Here is a tiny trained network, its code and every weight. The questions are about switching its units off for an input and a class, where a switched-off unit gives its printed mean instead of its output.

import numpy as np


def w(rows, s, z=0):
    codes = np.array(rows[::2]) - 128.0
    scale = np.full(codes.shape[1], s)
    scale[-1] = z or s
    return codes * scale


def norm(h):
    return h / np.sqrt((h * h).mean(-1, keepdims=True) + 1e-5)


def f(y):
    return y / 2 * (1 + np.tanh(0.7978845608 * (y + 0.044715 * y**3)))


def log_softmax(a):
    a = a - a.max(-1, keepdims=True)
    return a - np.log(np.exp(a).sum(-1, keepdims=True))


def net(x, mask):
    res = np.array(x, float).reshape(1, 8) / 4 @ E
    u = 0
    for l in range(4):
        y = f(norm(res) @ A[l][:, :-1].T + A[l][:, -1])
        res = res + np.where(mask[u : u + 8], y, B[l][:, -1]) @ B[l][:, :-1]
        u += 8
    return log_softmax(norm(res)[-1] @ U[:, :-1].T + U[:, -1])


A, B = {}, {}
E = w([
[120,123,15,69,206,192],'x0',
[74,171,219,75,212,115],'x1',
[120,117,132,143,140,134],'x2',
[129,126,129,129,128,131],'x3',
[166,3,142,84,113,59],'x4',
[129,126,129,133,133,132],'x5',
[133,136,125,118,119,124],'x6',
[126,123,131,137,137,133],'x7',
],0.0073)
A[0] = w([
[95,78,174,38,157,81,98],'0.n0',
[101,129,183,132,101,50,169],'0.n1',
[149,115,35,72,220,155,252],'0.n2',
[66,17,153,1,67,181,76],'0.n3',
[169,137,194,178,22,180,30],'0.n4',
[158,124,90,209,159,144,202],'0.n5',
[64,140,24,81,140,150,4],'0.n6',
[169,82,77,120,148,181,31],'0.n7',
],0.008,0.0031)
B[0] = w([
[147,204,138,188,255,50,181],'0.n0',
[138,146,130,181,170,199,181],'0.n1',
[117,133,55,58,126,88,253],'0.n2',
[118,57,124,132,173,35,177],'0.n3',
[126,129,90,186,135,97,172],'0.n4',
[204,201,132,76,13,151,170],'0.n5',
[221,186,149,162,123,166,170],'0.n6',
[165,155,77,127,96,93,153],'0.n7',
],0.0065,0.0068)
A[1] = w([
[187,58,120,141,177,64,190],'1.n0',
[95,10,145,97,118,79,3],'1.n1',
[96,135,194,131,154,149,8],'1.n2',
[108,143,121,112,86,109,123],'1.n3',
[104,98,154,134,99,104,132],'1.n4',
[87,99,72,35,165,128,181],'1.n5',
[129,107,114,129,109,140,52],'1.n6',
[102,191,102,122,151,89,217],'1.n7',
],0.013,0.0035)
B[1] = w([
[138,69,113,82,131,103,255],'1.n0',
[145,184,123,194,139,186,180],'1.n1',
[161,243,151,99,97,105,149],'1.n2',
[144,102,145,209,105,135,138],'1.n3',
[167,106,85,108,192,142,142],'1.n4',
[2,121,166,214,180,140,234],'1.n5',
[147,149,155,76,131,75,123],'1.n6',
[137,96,164,140,152,194,215],'1.n7',
],0.0089,0.0081)
A[2] = w([
[80,151,182,204,140,2,124],'2.n0',
[153,70,146,140,196,34,156],'2.n1',
[141,160,85,153,52,64,136],'2.n2',
[132,90,157,176,119,166,243],'2.n3',
[174,9,92,180,142,113,5],'2.n4',
[111,189,43,59,125,175,77],'2.n5',
[94,109,130,220,175,157,155],'2.n6',
[128,8,68,113,84,101,16],'2.n7',
],0.0092,0.0028)
B[2] = w([
[105,75,110,78,160,152,202],'2.n0',
[203,103,81,121,114,116,254],'2.n1',
[88,157,138,164,202,218,177],'2.n2',
[126,255,29,175,39,91,188],'2.n3',
[123,215,126,76,79,78,231],'2.n4',
[205,48,78,83,110,122,178],'2.n5',
[165,135,128,77,55,191,214],'2.n6',
[80,148,163,78,109,71,213],'2.n7',
],0.0084,0.0062)
A[3] = w([
[86,48,106,53,66,72,98],'3.n0',
[175,95,178,85,237,48,88],'3.n1',
[250,120,219,81,116,62,61],'3.n2',
[212,200,228,90,96,84,203],'3.n3',
[90,197,178,122,158,222,67],'3.n4',
[188,218,190,57,76,118,141],'3.n5',
[199,2,109,116,143,36,2],'3.n6',
[104,148,56,42,135,164,150],'3.n7',
],0.0091,0.0042)
B[3] = w([
[82,175,157,160,113,14,232],'3.n0',
[144,50,73,142,117,233,248],'3.n1',
[189,68,158,166,72,209,202],'3.n2',
[152,36,121,254,198,126,252],'3.n3',
[84,198,205,110,144,67,235],'3.n4',
[136,29,162,147,157,66,231],'3.n5',
[67,227,188,137,103,177,253],'3.n6',
[142,173,175,53,105,96,254],'3.n7',
],0.0089,0.0046)
U = w([
[148,221,103,241,52,182,191],'0',
[200,195,9,60,93,208,84],'1',
[200,61,104,208,64,15,108],'2',
[84,156,79,62,73,19,252],'3',
[121,143,225,227,204,95,95],'4',
[65,238,182,55,173,216,31],'5',
[195,21,145,182,131,226,184],'6',
[93,42,84,64,239,135,114],'7',
],0.016,0.0024)

Each question gives the input, the list of numbers given to net, and the class t.
The units are the neurons (one row each of A and B). Each row of codes is followed by its name. A weight is (code - 128) times the scale printed after its matrix; where a second scale follows, it is the last column's (A, B and U).
mask holds one flag per neuron, layer by layer. A switched-off neuron (its flag False) gives its mean, the last column of its row in B, instead of its output. The means were averaged over made-up inputs and are rounded, as every weight is.
A unit's drop is (log p(t) with every unit on - log p(t) with that unit switched off) / (log p(t) with every unit on - log p(t) with every unit switched off).
The circuit of an input: a set's keep is (log p(t) with only the set's units on - log p(t) with every unit switched off) / (log p(t) with every unit on - log p(t) with every unit switched off). Starting from the 12 units with the biggest drops (on a tie, the unit counted first), units are removed one at a time, each time the one whose removal leaves the highest keep (on an exact tie, the one counted first), for as long as the keep stays at least 0.8.
units of the circuit, in order: the units of the circuit, biggest drop first
most important unit: the unit with the biggest drop
k most important neurons: the k neurons with the biggest drops, biggest first
top k neurons in layer l: the k neurons of layer l with the biggest drops, biggest first
drop of u: that unit's drop, to one decimal
input [2,1,-7,-2,1,8,8,-1], class 7: 4 most important neurons : 0.n2, 1.n5, 0.n5, 0.n0
input [-6,-4,-3,-8,0,0,7,3], class 0: most important unit : 0.n3
input [3,-1,3,-4,-4,1,1,7], class 1: 3 most important neurons : 2.n5, 0.n5, 0.n6
input [-3,-8,3,1,0,0,-3,7], class 0: 3 most important neurons : 2.n2, 1.n0, 0.n3
input [0,4,-2,-1,-2,0,6,-8], class 4: top 2 neurons in layer 0 : 0.n2, 0.n3
input [-2,7,2,8,-5,7,-5,0], class 4: 2 most important neurons : 1.n5, 3.n3
input [-8,1,-4,1,4,0,3,-2], class 6: 2 most important neurons : 1.n5, 3.n2
input [-1,5,-4,-1,8,-3,-6,2], class 6: 2 most important neurons : 3.n1, 3.n2
input [1,6,-6,-1,1,-4,1,-6], class 7: 2 most important neurons : 0.n0, 0.n6
input [-6,2,-3,-3,1,1,1,-3], class 6: 3 most important neurons : 1.n5, 1.n1, 0.n5
input [3,0,-6,-3,7,-6,2,3], class 3: 4 most important neurons : 1.n0, 3.n0, 2.n4, 3.n3
input [-4,7,0,0,-8,-4,-3,8], class 4: top 2 neurons in layer 1 : 1.n5, 1.n2
input [0,7,-1,5,2,5,-5,7], class 6: 2 most important neurons : 0.n0, 3.n1
input [1,-6,-6,4,-7,1,-4,-8], class 1: units of the circuit, in order : 1.n5
input [0,3,-8,3,-5,6,-1,-2], class 4: 2 most important neurons : 0.n2, 1.n5
input [1,-4,-2,-8,-4,-6,7,5], class 1: 2 most important neurons : 1.n5, 2.n5
input [7,-2,4,-5,2,7,7,-4], class 3: drop of 0.n6 : 0.0
input [-3,6,4,-3,8,-5,6,-8], class 6: drop of 3.n1 : 0.1
input [1,1,0,7,0,2,0,8], class 5: drop of 2.n6 : 0.2
input [-2,3,8,6,8,1,-1,7], class 6: most important unit : 3.n1
